Here is a tiny trained network, its code and every weight. The questions are about switching its units off for an input and a target symbol, where a switched-off unit gives its printed mean instead of its output.

import numpy as np


def w(rows, s, z=0):
    codes = np.array(rows[::2]) - 128.0
    scale = np.full(codes.shape[1], s)
    scale[-1] = z or s
    return codes * scale


def f(y):
    return np.maximum(y, 0)


def softmax(a):
    e = np.exp(a - a.max(-1, keepdims=True))
    return e / e.sum(-1, keepdims=True)


def log_softmax(a):
    a = a - a.max(-1, keepdims=True)
    return a - np.log(np.exp(a).sum(-1, keepdims=True))


def net(x, mask):
    ids = ['αβγεμξστ'.index(c) for c in x.split()]
    T = len(ids)
    res = E[ids] + P[:T]
    r = res
    for j in range(3):
        rows = slice(2 * j, 2 * j + 2)
        q, k, v = (r @ M[0][rows].T for M in (Q, K, V))
        z = softmax(np.where(np.tri(T) > 0, q @ k.T / 2**0.5, -1e9)) @ v
        o = O[0][rows]
        res = res + np.where(mask[j], z, o[:, -1]) @ o[:, :-1]
    y = f(res @ A[0][:, :-1].T + A[0][:, -1])
    res = res + np.where(mask[3:7], y, B[0][:, -1]) @ B[0][:, :-1]
    return log_softmax(res[-1] @ U[:, :-1].T + U[:, -1])


Q, K, V, O, A, B = {}, {}, {}, {}, {}, {}
E = w([
[81,171,80,218,108,170,214],'α',
[83,183,112,68,67,254,132],'β',
[132,37,110,64,214,125,159],'γ',
[178,55,89,149,99,185,151],'ε',
[221,83,116,156,184,114,148],'μ',
[185,178,146,134,87,185,114],'ξ',
[151,168,86,131,108,84,172],'σ',
[77,112,184,179,4,83,153],'τ',
],0.016)
P = w([
[122,144,207,65,148,232,207],'0',
[133,131,200,73,124,210,183],'1',
[156,124,191,100,111,179,173],'2',
[136,108,173,110,90,158,139],'3',
[149,93,164,119,83,133,117],'4',
[153,83,156,142,68,101,98],'5',
[151,68,125,156,52,83,85],'6',
[148,92,129,172,2,85,62],'7',
],0.0063)
Q[0] = w([
[192,54,102,120,89,184,162],'h0',
[107,139,133,99,72,62,214],'h0',
[254,24,131,171,65,220,186],'h1',
[86,22,125,172,92,187,128],'h1',
[147,162,116,166,149,101,103],'h2',
[83,106,153,101,114,119,71],'h2',
],0.024)
K[0] = w([
[163,133,111,143,113,80,24],'h0',
[143,70,126,249,141,150,154],'h0',
[138,126,145,163,41,6,67],'h1',
[129,70,152,70,90,108,75],'h1',
[97,132,181,128,125,123,148],'h2',
[107,109,75,173,151,170,129],'h2',
],0.025)
V[0] = w([
[101,135,120,62,71,142,109],'h0',
[112,94,49,117,104,164,162],'h0',
[50,165,117,91,142,40,153],'h1',
[101,6,134,82,114,128,133],'h1',
[48,105,154,229,126,137,132],'h2',
[82,172,96,102,175,139,104],'h2',
],0.023)
O[0] = w([
[97,74,70,136,141,74,189,141],'h0',
[96,60,82,85,170,169,75,254],'h0',
[150,175,33,124,67,16,47,107],'h1',
[13,178,169,118,134,201,63,102],'h1',
[114,66,114,255,207,206,119,42],'h2',
[78,217,90,129,165,114,160,32],'h2',
],0.009,0.0091)
A[0] = w([
[180,85,182,242,168,123,181,7],'n0',
[255,141,118,215,130,47,219,4],'n1',
[91,124,38,201,241,4,201,95],'n2',
[213,239,141,122,145,62,200,230],'n3',
],0.0088,0.0017)
B[0] = w([
[76,168,138,119,103,76,112,194],'n0',
[68,181,110,168,99,219,128,250],'n1',
[252,180,99,178,113,121,165,166],'n2',
[117,48,155,84,128,140,112,240],'n3',
],0.013)
U = w([
[119,133,124,122,84,135,158,27],'α',
[43,83,61,83,131,92,213,144],'β',
[34,167,83,55,110,123,118,3],'γ',
[50,56,96,122,123,158,131,46],'ε',
[175,157,199,84,102,137,118,141],'μ',
[49,53,198,130,27,44,240,84],'ξ',
[156,10,88,78,3,128,111,226],'σ',
[94,129,177,120,47,79,72,137],'τ',
],0.0057,0.0026)

Each question gives the input, a string of symbols that net reads in full, and the target symbol t.
The units are the heads (2 rows each of Q, K, V and O) and the neurons (one row each of A and B). Each row of codes is followed by its name. A weight is (code - 128) times the scale printed after its matrix; where a second scale follows, it is the last column's (O, A, B and U).
mask holds one flag per unit, heads first, then neurons. A switched-off unit (its flag False) gives its mean, the last column of its rows in O or B, instead of its output. The means were averaged over made-up inputs and are rounded, as every weight is.
A unit's drop is (log p(t) with every unit on - log p(t) with that unit switched off) / (log p(t) with every unit on - log p(t) with every unit switched off).
The circuit of an input: a set's keep is (log p(t) with only the set's units on - log p(t) with every unit switched off) / (log p(t) with every unit on - log p(t) with every unit switched off). Starting from all 7 units, units are removed one at a time, each time the one whose removal leaves the highest keep (on an exact tie, the one counted first), for as long as the keep stays at least 0.8.
units of the circuit, in order: the units of the circuit, biggest drop first
k most important neurons: the k neurons with the biggest drops, biggest first
heads that matter: for each layer, one digit per head in row order, 1 if its drop is at least 0.15 and else 0, layers parted by /
drop of u: that unit's drop, to one decimal
input γ γ α, target γ: units of the circuit, in order : (h1)
input ε σ μ σ α γ β μ, target μ: units of the circuit, in order : (h0, h1)
input μ μ γ, target μ: units of the circuit, in order : (h0, h1)
input σ σ β μ ε β, target μ: heads that matter : 110
input ε β ξ β γ β ξ γ, target ξ: heads that matter : 110
input ε ξ γ, target ξ: heads that matter : 010
input ε ε γ β ε γ, target ε: heads that matter : 010
input σ μ μ σ β β β γ, target γ: heads that matter : 010
input β τ σ α β, target ε: heads that matter : 001
input ξ γ ε, target ξ: heads that matter : 110
input β σ α, target σ: heads that matter : 011
input β β β β, target β: units of the circuit, in order : (h0, h2)
input μ β ξ σ ξ σ β τ, target τ: heads that matter : 110
input σ ε α σ τ σ, target ε: 2 most important neurons : (n1, n2)
input σ β ε β ξ β ε β, target ε: units of the circuit, in order : (h1)
input β σ ε β τ μ σ, target τ: 2 most important neurons : (n0, n3)
input α ε β τ α σ σ, target ε: heads that matter : 101
input γ σ β β μ, target μ: heads that matter : 110
input α ε σ σ μ σ σ τ, target τ: heads that matter : 100
input α μ σ β ε γ, target ε: 2 most important neurons : (n2, n0)
input β γ ε α μ γ, target μ: drop of h0 : 0.7
input τ σ σ γ σ σ, target α: drop of n0 : 0.0
input γ γ α μ ξ ξ β β, target ξ: drop of n0 : 0.1
